Below are the code and all the weights of a small trained network. Each question names an input and a class and asks about switching units off, where a switched-off unit gives its printed mean instead of its output.

import numpy as np


def w(rows, s, z=0):
    codes = np.array(rows[::2]) - 128.0
    scale = np.full(codes.shape[1], s)
    scale[-1] = z or s
    return codes * scale


def norm(h):
    return h / np.sqrt((h * h).mean(-1, keepdims=True) + 1e-5)


def f(y):
    return np.maximum(y, 0)


def log_softmax(a):
    a = a - a.max(-1, keepdims=True)
    return a - np.log(np.exp(a).sum(-1, keepdims=True))


def net(x, mask):
    res = np.array(x, float).reshape(1, 5) / 4 @ E
    u = 0
    for l in range(4):
        y = f(norm(res) @ A[l][:, :-1].T + A[l][:, -1])
        res = res + np.where(mask[u : u + 4], y, B[l][:, -1]) @ B[l][:, :-1]
        u += 4
    return log_softmax(norm(res)[-1] @ U[:, :-1].T + U[:, -1])


A, B = {}, {}
E = w([
[100,181,41,155,128,70,214],'x0',
[200,144,77,170,81,53,161],'x1',
[198,201,153,180,49,88,128],'x2',
[193,254,203,169,83,64,108],'x3',
[134,168,101,243,185,141,132],'x4',
],0.0077)
A[0] = w([
[7,53,126,218,205,114,147,213],'L0N1',
[114,204,163,176,152,81,169,5],'L0N2',
[216,81,80,174,204,44,72,149],'L0N3',
[116,1,107,197,209,224,157,141],'L0N4',
],0.0056,0.0019)
B[0] = w([
[58,122,96,172,153,196,148,242],'L0N1',
[196,124,55,169,120,43,254,194],'L0N2',
[95,84,107,145,23,211,163,199],'L0N3',
[82,142,114,135,129,211,24,254],'L0N4',
],0.0092,0.0046)
A[1] = w([
[116,139,112,122,189,160,73,31],'L1N1',
[132,93,119,150,134,163,60,21],'L1N2',
[124,189,40,205,161,2,117,248],'L1N3',
[44,84,56,167,160,217,79,168],'L1N4',
],0.0071,0.0015)
B[1] = w([
[5,82,113,254,67,65,63,162],'L1N1',
[101,199,122,54,55,150,176,165],'L1N2',
[131,123,2,160,191,198,127,216],'L1N3',
[85,156,202,113,137,116,85,254],'L1N4',
],0.0085,0.0083)
A[2] = w([
[105,9,77,111,42,161,106,133],'L2N1',
[48,176,147,122,59,121,94,90],'L2N2',
[95,106,122,169,117,112,118,98],'L2N3',
[176,135,254,156,72,105,166,2],'L2N4',
],0.006,0.0021)
B[2] = w([
[70,247,159,61,147,1,109,252],'L2N1',
[179,187,75,87,78,42,192,245],'L2N2',
[148,159,193,144,30,205,158,163],'L2N3',
[150,193,216,191,187,209,91,171],'L2N4',
],0.007,0.0038)
A[3] = w([
[73,186,64,85,93,51,122,61],'L3N1',
[138,104,76,143,168,66,10,2],'L3N2',
[97,59,177,63,65,9,133,144],'L3N3',
[218,182,254,164,177,107,43,136],'L3N4',
],0.0056,0.0018)
B[3] = w([
[175,163,80,237,53,110,171,253],'L3N1',
[227,7,135,164,67,123,110,130],'L3N2',
[131,112,166,90,83,44,204,232],'L3N3',
[212,82,117,122,53,93,106,235],'L3N4',
],0.011,0.0032)
U = w([
[206,139,148,127,106,124,47,148],'0',
[135,221,7,201,80,88,133,131],'1',
[15,137,135,135,144,192,73,219],'2',
[122,127,47,158,157,180,176,60],'3',
[139,117,138,139,212,102,122,2],'4',
[89,156,151,63,59,60,166,109],'5',
],0.011,0.0046)

Each question gives the input, the list of numbers given to net, and the class t.
The units are the neurons (one row each of A and B). Each row of codes is followed by its name. A weight is (code - 128) times the scale printed after its matrix; where a second scale follows, it is the last column's (A, B and U).
mask holds one flag per neuron, layer by layer. A switched-off neuron (its flag False) gives its mean, the last column of its row in B, instead of its output. The means were averaged over made-up inputs and are rounded, as every weight is.
A unit's drop is (log p(t) with every unit on - log p(t) with that unit switched off) / (log p(t) with every unit on - log p(t) with every unit switched off).
The circuit of an input: a set's keep is (log p(t) with only the set's units on - log p(t) with every unit switched off) / (log p(t) with every unit on - log p(t) with every unit switched off). Starting from the 12 units with the biggest drops (on a tie, the unit counted first), units are removed one at a time, each time the one whose removal leaves the highest keep (on an exact tie, the one counted first), for as long as the keep stays at least 0.8.
units of the circuit, in order: the units of the circuit, biggest drop first
unit that matters most: the unit with the biggest drop
top k neurons: the k neurons with the biggest drops, biggest first
k most important neurons of layer l: the k neurons of layer l with the biggest drops, biggest first
drop of u: that unit's drop, to one decimal
input [-1,-6,3,2,0], class 0: top 4 neurons	[L0N4; L0N1; L2N4; L3N4]
input [-5,4,0,-5,-2], class 5: units of the circuit, in order	[L2N1]
input [7,-3,-2,-1,-2], class 2: top 2 neurons	[L0N1; L1N4]
input [-2,-3,2,-6,-7], class 5: units of the circuit, in order	[L3N3; L2N1]
input [4,-2,-4,2,0], class 2: 2 most important neurons of layer 1	[L1N2; L1N4]
input [-8,-3,-7,7,-4], class 0: top 2 neurons	[L3N4; L0N1]
input [-1,-7,7,-6,-2], class 5: top 3 neurons	[L1N3; L2N2; L1N2]
input [-2,4,5,-5,-4], class 5: top 2 neurons	[L3N3; L1N3]
input [7,3,-2,-1,3], class 3: 2 most important neurons of layer 1	[L1N3; L1N1]
input [-6,-8,-7,7,-8], class 5: units of the circuit, in order	[L3N3; L1N3; L0N4]
input [5,-7,4,-1,3], class 3: 2 most important neurons of layer 0	[L0N2; L0N4]
input [-8,-6,1,1,1], class 5: 3 most important neurons of layer 1	[L1N3; L1N2; L1N1]
input [-6,-5,1,2,-3], class 5: drop of L3N4	-0.2
input [3,2,-2,-2,1], class 2: unit that matters most	L0N1
input [-6,-4,-3,6,4], class 0: drop of L0N1	0.1
input [-1,4,-6,-4,3], class 2: drop of L1N1	0.0
input [-4,-1,0,5,1], class 0: drop of L3N4	0.1
